Below are the code and all the weights of a small trained network. Each question names an input and a class and asks about switching units off, where a switched-off unit gives its printed mean instead of its output.

import numpy as np


def w(rows, s, z=0):
    codes = np.array(rows[::2]) - 128.0
    scale = np.full(codes.shape[1], s)
    scale[-1] = z or s
    return codes * scale


def f(y):
    return np.maximum(y, 0)


def log_softmax(a):
    a = a - a.max(-1, keepdims=True)
    return a - np.log(np.exp(a).sum(-1, keepdims=True))


def net(x, mask):
    res = np.array(x, float).reshape(1, 7) / 4 @ E
    y = f(res @ A[0][:, :-1].T + A[0][:, -1])
    res = res + np.where(mask, y, B[0][:, -1]) @ B[0][:, :-1]
    return log_softmax(res[-1] @ U[:, :-1].T + U[:, -1])


A, B = {}, {}
E = w([
[126,126,124,127],'x0',
[91,176,203,93],'x1',
[128,132,130,126],'x2',
[19,184,62,202],'x3',
[179,175,179,246],'x4',
[60,2,198,194],'x5',
[125,130,130,129],'x6',
],0.0073)
A[0] = w([
[63,55,125,207,99],'n0',
[201,76,197,102,94],'n1',
[52,107,118,61,60],'n2',
[132,134,188,224,124],'n3',
[182,179,103,57,128],'n4',
[125,19,216,146,106],'n5',
[70,141,159,67,119],'n6',
[17,207,156,140,110],'n7',
[141,176,125,99,90],'n8',
[132,56,15,97,112],'n9',
[71,135,178,13,113],'n10',
[208,127,151,105,62],'n11',
[40,94,92,54,175],'n12',
[69,144,87,171,36],'n13',
[42,173,37,170,4],'n14',
[211,255,51,117,76],'n15',
[146,253,142,88,57],'n16',
[189,109,210,57,80],'n17',
[175,123,120,254,114],'n18',
[247,216,64,69,148],'n19',
[123,71,114,185,143],'n20',
[215,87,131,100,88],'n21',
[96,75,162,147,25],'n22',
[138,204,205,190,117],'n23',
[188,113,97,203,118],'n24',
[174,172,80,119,53],'n25',
[180,224,218,181,102],'n26',
[217,108,234,53,100],'n27',
],0.0073,0.0045)
B[0] = w([
[80,120,129,70,193],'n0',
[104,111,68,199,186],'n1',
[215,134,123,75,172],'n2',
[145,164,131,93,187],'n3',
[65,108,129,136,201],'n4',
[10,113,182,111,209],'n5',
[176,127,160,132,173],'n6',
[202,35,11,253,190],'n7',
[98,56,136,126,153],'n8',
[250,236,183,81,184],'n9',
[239,176,134,133,202],'n10',
[90,104,61,143,161],'n11',
[224,157,183,112,219],'n12',
[153,57,82,145,154],'n13',
[179,73,57,188,176],'n14',
[22,74,157,90,229],'n15',
[85,58,142,105,183],'n16',
[171,108,13,209,189],'n17',
[171,164,128,52,192],'n18',
[44,79,172,135,254],'n19',
[110,135,123,91,172],'n20',
[118,89,55,176,174],'n21',
[39,99,104,85,149],'n22',
[232,114,153,84,184],'n23',
[195,181,183,31,173],'n24',
[40,101,132,85,162],'n25',
[181,155,157,80,192],'n26',
[132,82,27,200,213],'n27',
],0.0058,0.0073)
U = w([
[124,153,138,134,254],'0',
[138,102,27,233,67],'1',
[1,110,180,72,58],'2',
[227,177,181,56,73],'3',
[147,153,149,125,171],'4',
],0.01,0.0089)

Each question gives the input, the list of numbers given to net, and the class t.
The units are the neurons (one row each of A and B). Each row of codes is followed by its name. A weight is (code - 128) times the scale printed after its matrix; where a second scale follows, it is the last column's (A, B and U).
mask holds one flag per neuron, in row order. A switched-off neuron (its flag False) gives its mean, the last column of its row in B, instead of its output. The means were averaged over made-up inputs and are rounded, as every weight is.
A unit's drop is (log p(t) with every unit on - log p(t) with that unit switched off) / (log p(t) with every unit on - log p(t) with every unit switched off).
The circuit of an input: a set's keep is (log p(t) with only the set's units on - log p(t) with every unit switched off) / (log p(t) with every unit on - log p(t) with every unit switched off). Starting from the 12 units with the biggest drops (on a tie, the unit counted first), units are removed one at a time, each time the one whose removal leaves the highest keep (on an exact tie, the one counted first), for as long as the keep stays at least 0.8.
circuit, biggest first: the units of the circuit, biggest drop first
most important unit: the unit with the biggest drop
top k neurons: the k neurons with the biggest drops, biggest first
drop when u is switched off: that unit's drop, to one decimal
input [2,8,-1,5,-1,7,-7], class 4: circuit, biggest first -> [n15; n19]
input [3,1,1,7,-7,-2,-5], class 1: top 2 neurons -> [n7; n14]
input [-3,3,8,-2,-6,-1,-5], class 3: circuit, biggest first -> [n10; n12]
input [-8,-1,-6,1,7,7,2], class 2: circuit, biggest first -> [n5; n0]
input [-7,-2,-7,-5,4,8,-3], class 2: circuit, biggest first -> [n5]
input [-5,7,-4,5,5,-7,5], class 2: circuit, biggest first -> [n15; n16]
input [-7,1,3,-8,-8,-4,-6], class 1: circuit, biggest first -> [n27; n17]
input [2,0,-4,5,0,-8,-4], class 2: circuit, biggest first -> [n15; n19]
input [-3,-6,-5,-7,5,-7,-5], class 1: top 2 neurons -> [n27; n21]
input [6,0,2,4,6,3,-2], class 3: top 2 neurons -> [n18; n23]
input [5,6,-6,2,8,2,-7], class 3: circuit, biggest first -> [n23; n26; n18]
input [7,-1,8,2,-7,-3,-6], class 3: top 2 neurons -> [n9; n12]
input [-6,7,1,4,7,1,4], class 3: top 2 neurons -> [n23; n26]
input [-2,0,3,-6,-8,6,6], class 3: circuit, biggest first -> [n10]
input [3,-7,-7,1,1,-7,-2], class 2: top 2 neurons -> [n15; n19]
input [8,6,2,-6,-6,-2,2], class 1: top 2 neurons -> [n27; n17]
input [1,4,-7,6,-3,1,-5], class 1: top 2 neurons -> [n7; n14]
input [-1,-4,1,-8,2,7,-3], class 1: drop when n17 is switched off -> 0.3
input [-4,-5,0,4,7,-3,4], class 3: drop when n24 is switched off -> 0.2
input [1,8,1,-8,-7,-8,4], class 1: drop when n27 is switched off -> 0.3
input [-5,6,6,7,-8,-1,-4], class 3: most important unit -> n12
